Below are the code and all the weights of a small trained network. Each question names an input and a target symbol and asks about switching units off, where a switched-off unit gives its printed mean instead of its output.

import numpy as np


def w(rows, s, z=0):
    codes = np.array(rows[::2]) - 128.0
    scale = np.full(codes.shape[1], s)
    scale[-1] = z or s
    return codes * scale


def norm(h):
    return h / np.sqrt((h * h).mean(-1, keepdims=True) + 1e-5)


def f(y):
    return np.maximum(y, 0)


def softmax(a):
    e = np.exp(a - a.max(-1, keepdims=True))
    return e / e.sum(-1, keepdims=True)


def log_softmax(a):
    a = a - a.max(-1, keepdims=True)
    return a - np.log(np.exp(a).sum(-1, keepdims=True))


def net(x, mask):
    ids = ['αβγεθλμπσφψ'.index(c) for c in x.split()]
    T = len(ids)
    res = E[ids] + P[:T]
    u = 0
    for l in range(3):
        q, k, v = (norm(res) @ M[l].T for M in (Q, K, V))
        z = softmax(np.where(np.tri(T) > 0, q @ k.T / 2**0.5, -1e9)) @ v
        res = res + np.where(mask[u], z, O[l][:, -1]) @ O[l][:, :-1]
        u += 1
        y = f(norm(res) @ A[l][:, :-1].T + A[l][:, -1])
        res = res + np.where(mask[u : u + 8], y, B[l][:, -1]) @ B[l][:, :-1]
        u += 8
    return log_softmax(norm(res)[-1] @ U[:, :-1].T + U[:, -1])


Q, K, V, O, A, B = {}, {}, {}, {}, {}, {}
E = w([
[132,173,97,119,109],'α',
[56,150,16,92,208],'β',
[252,112,124,78,27],'γ',
[155,175,86,141,143],'ε',
[136,125,126,144,215],'θ',
[218,180,156,129,170],'λ',
[157,114,141,137,166],'μ',
[125,26,95,99,109],'π',
[128,145,126,148,131],'σ',
[159,124,133,123,203],'φ',
[80,96,122,124,234],'ψ',
],0.018)
P = w([
[176,119,88,149,150],'0',
[85,70,98,208,127],'1',
[163,151,118,115,133],'2',
[213,144,2,123,117],'3',
[88,71,104,223,111],'4',
[155,173,136,99,133],'5',
[109,88,69,96,159],'6',
[90,67,105,233,107],'7',
[125,187,162,75,131],'8',
[194,138,47,62,83],'9',
[71,70,106,229,98],'10',
],0.02)
Q[0] = w([
[218,120,6,56,118],'L0H0',
[149,218,127,77,134],'L0H0',
],0.014)
K[0] = w([
[74,161,211,8,107],'L0H0',
[109,229,217,134,144],'L0H0',
],0.012)
V[0] = w([
[30,66,57,37,211],'L0H0',
[185,176,215,254,162],'L0H0',
],0.0049)
O[0] = w([
[117,128,192,30,179,236],'L0H0',
[254,89,144,159,245,2],'L0H0',
],0.0099,0.0015)
A[0] = w([
[200,174,137,97,149,91],'L0N0',
[121,76,69,130,177,186],'L0N1',
[112,46,61,110,97,182],'L0N2',
[170,102,139,153,175,148],'L0N3',
[115,207,134,167,199,2],'L0N4',
[175,143,252,135,91,78],'L0N5',
[104,192,134,213,108,78],'L0N6',
[136,142,121,86,56,252],'L0N7',
],0.015,0.0054)
B[0] = w([
[70,150,38,131,94,188],'L0N0',
[95,177,205,119,94,233],'L0N1',
[144,162,46,132,119,251],'L0N2',
[62,102,131,67,96,188],'L0N3',
[179,144,220,53,168,153],'L0N4',
[197,79,115,70,10,142],'L0N5',
[66,117,239,135,106,159],'L0N6',
[136,204,150,142,115,209],'L0N7',
],0.012,0.011)
Q[1] = w([
[131,23,122,230,132],'L1H0',
[106,24,138,234,248],'L1H0',
],0.012)
K[1] = w([
[49,11,61,255,97],'L1H0',
[61,15,28,229,247],'L1H0',
],0.01)
V[1] = w([
[153,210,235,255,44],'L1H0',
[172,162,162,17,40],'L1H0',
],0.0071)
O[1] = w([
[79,187,255,228,50,126],'L1H0',
[226,19,103,235,231,254],'L1H0',
],0.0099,0.0084)
A[1] = w([
[50,112,127,115,161,95],'L1N0',
[97,61,208,127,187,167],'L1N1',
[131,60,116,180,97,182],'L1N2',
[49,127,83,105,138,54],'L1N3',
[67,106,197,110,152,72],'L1N4',
[139,42,237,115,83,79],'L1N5',
[136,5,118,77,71,78],'L1N6',
[131,90,205,100,84,4],'L1N7',
],0.015,0.014)
B[1] = w([
[100,159,112,200,116,157],'L1N0',
[125,114,206,81,134,215],'L1N1',
[118,122,183,166,150,254],'L1N2',
[202,188,117,163,158,143],'L1N3',
[135,154,50,173,64,164],'L1N4',
[129,133,179,121,236,171],'L1N5',
[79,127,123,219,108,147],'L1N6',
[37,234,192,252,175,133],'L1N7',
],0.019,0.0078)
Q[2] = w([
[96,5,119,161,112],'L2H0',
[160,99,136,24,93],'L2H0',
],0.013)
K[2] = w([
[99,8,101,215,121],'L2H0',
[26,103,105,117,168],'L2H0',
],0.013)
V[2] = w([
[251,73,111,84,39],'L2H0',
[198,211,192,143,250],'L2H0',
],0.011)
O[2] = w([
[246,105,185,116,64,145],'L2H0',
[229,212,152,205,240,255],'L2H0',
],0.011,0.005)
A[2] = w([
[53,22,149,151,81,143],'L2N0',
[94,182,124,135,116,1],'L2N1',
[120,107,206,75,126,147],'L2N2',
[153,199,125,59,139,239],'L2N3',
[120,91,174,165,146,109],'L2N4',
[140,153,197,1,116,73],'L2N5',
[101,70,170,132,115,106],'L2N6',
[85,152,158,143,141,71],'L2N7',
],0.019,0.0089)
B[2] = w([
[32,72,70,251,167,191],'L2N0',
[15,225,185,160,66,134],'L2N1',
[194,103,199,185,92,183],'L2N2',
[63,89,94,107,44,255],'L2N3',
[14,109,123,73,124,198],'L2N4',
[195,208,88,96,88,148],'L2N5',
[145,147,128,191,170,165],'L2N6',
[88,78,104,102,160,171],'L2N7',
],0.016,0.0098)
U = w([
[62,244,140,170,79,17],'α',
[86,220,79,70,199,121],'β',
[186,82,174,204,59,114],'γ',
[137,237,110,209,217,84],'ε',
[158,133,114,46,188,254],'θ',
[223,44,108,132,251,198],'λ',
[92,5,47,215,149,48],'μ',
[59,81,85,99,15,47],'π',
[187,146,190,155,233,252],'σ',
[125,39,72,56,198,179],'φ',
[112,161,133,55,133,211],'ψ',
],0.014,0.0078)

Each question gives the input, a string of symbols that net reads in full, and the target symbol t.
The units are the heads (2 rows each of Q, K, V and O) and the neurons (one row each of A and B). Each row of codes is followed by its name. A weight is (code - 128) times the scale printed after its matrix; where a second scale follows, it is the last column's (O, A, B and U).
mask holds one flag per unit, layer by layer, with each layer's heads first. A switched-off unit (its flag False) gives its mean, the last column of its rows in O or B, instead of its output. The means were averaged over made-up inputs and are rounded, as every weight is.
A unit's drop is (log p(t) with every unit on - log p(t) with that unit switched off) / (log p(t) with every unit on - log p(t) with every unit switched off).
The circuit of an input: a set's keep is (log p(t) with only the set's units on - log p(t) with every unit switched off) / (log p(t) with every unit on - log p(t) with every unit switched off). Starting from the 12 units with the biggest drops (on a tie, the unit counted first), units are removed one at a time, each time the one whose removal leaves the highest keep (on an exact tie, the one counted first), for as long as the keep stays at least 0.8.
units of the circuit, in order: the units of the circuit, biggest drop first
top k neurons: the k neurons with the biggest drops, biggest first
top k neurons in layer l: the k neurons of layer l with the biggest drops, biggest first
input φ α θ μ ε ε φ, target ε: units of the circuit, in order : L2H0
input γ σ α μ μ θ λ σ π λ, target π: top 2 neurons : L1N2, L2N3
input π λ π σ π π μ, target π: units of the circuit, in order : L0H0, L1N2, L2N3
input α θ γ β, target γ: units of the circuit, in order : L2H0, L0N5
input ε φ π ε, target π: top 3 neurons in layer 0 : L0N2, L0N7, L0N0
input θ λ γ λ γ σ α, target σ: units of the circuit, in order : L1H0, L2N3
input ψ π π β, target π: top 2 neurons in layer 0 : L0N2, L0N7
input π π ψ ψ γ σ μ, target σ: top 4 neurons : L0N4, L0N7, L0N0, L0N1
input λ π π σ π φ, target φ: top 2 neurons in layer 0 : L0N0, L0N4
input θ μ ε β θ π, target π: top 3 neurons in layer 0 : L0N7, L0N0, L0N1
input ψ α π σ θ φ σ, target φ: top 3 neurons : L0N4, L0N2, L0N0
input θ μ β β ε λ σ, target λ: top 4 neurons : L0N2, L0N4, L0N5, L0N3
input σ π β ε α β λ π γ θ, target γ: top 2 neurons : L0N7, L0N5
input λ β θ σ φ γ φ ε μ, target μ: top neuron : L0N0
input λ π θ λ γ π μ, target π: top 3 neurons : L0N7, L2N3, L1N2
input ψ μ π, target π: top 2 neurons : L0N2, L2N3
input β λ π λ λ θ ψ γ λ, target λ: top 3 neurons : L0N5, L0N2, L0N4
input γ γ σ π ε ε ψ, target ε: top 3 neurons in layer 1 : L1N3, L1N2, L1N4
input μ ψ π ε μ μ θ φ β θ, target β: top 3 neurons in layer 0 : L0N0, L0N3, L0N7
input ψ π λ θ μ θ, target θ: top 2 neurons : L0N4, L1N1
input θ β λ ε π σ φ π φ ψ, target φ: top 2 neurons in layer 0 : L0N3, L0N0
input μ μ β σ μ θ λ γ γ φ, target γ: units of the circuit, in order : L1H0, L2H0, L0N5, L0N0
input σ π π γ, target π: units of the circuit, in order : L0H0
input σ π ε π ψ π π ψ φ, target φ: top 2 neurons : L0N0, L0N1
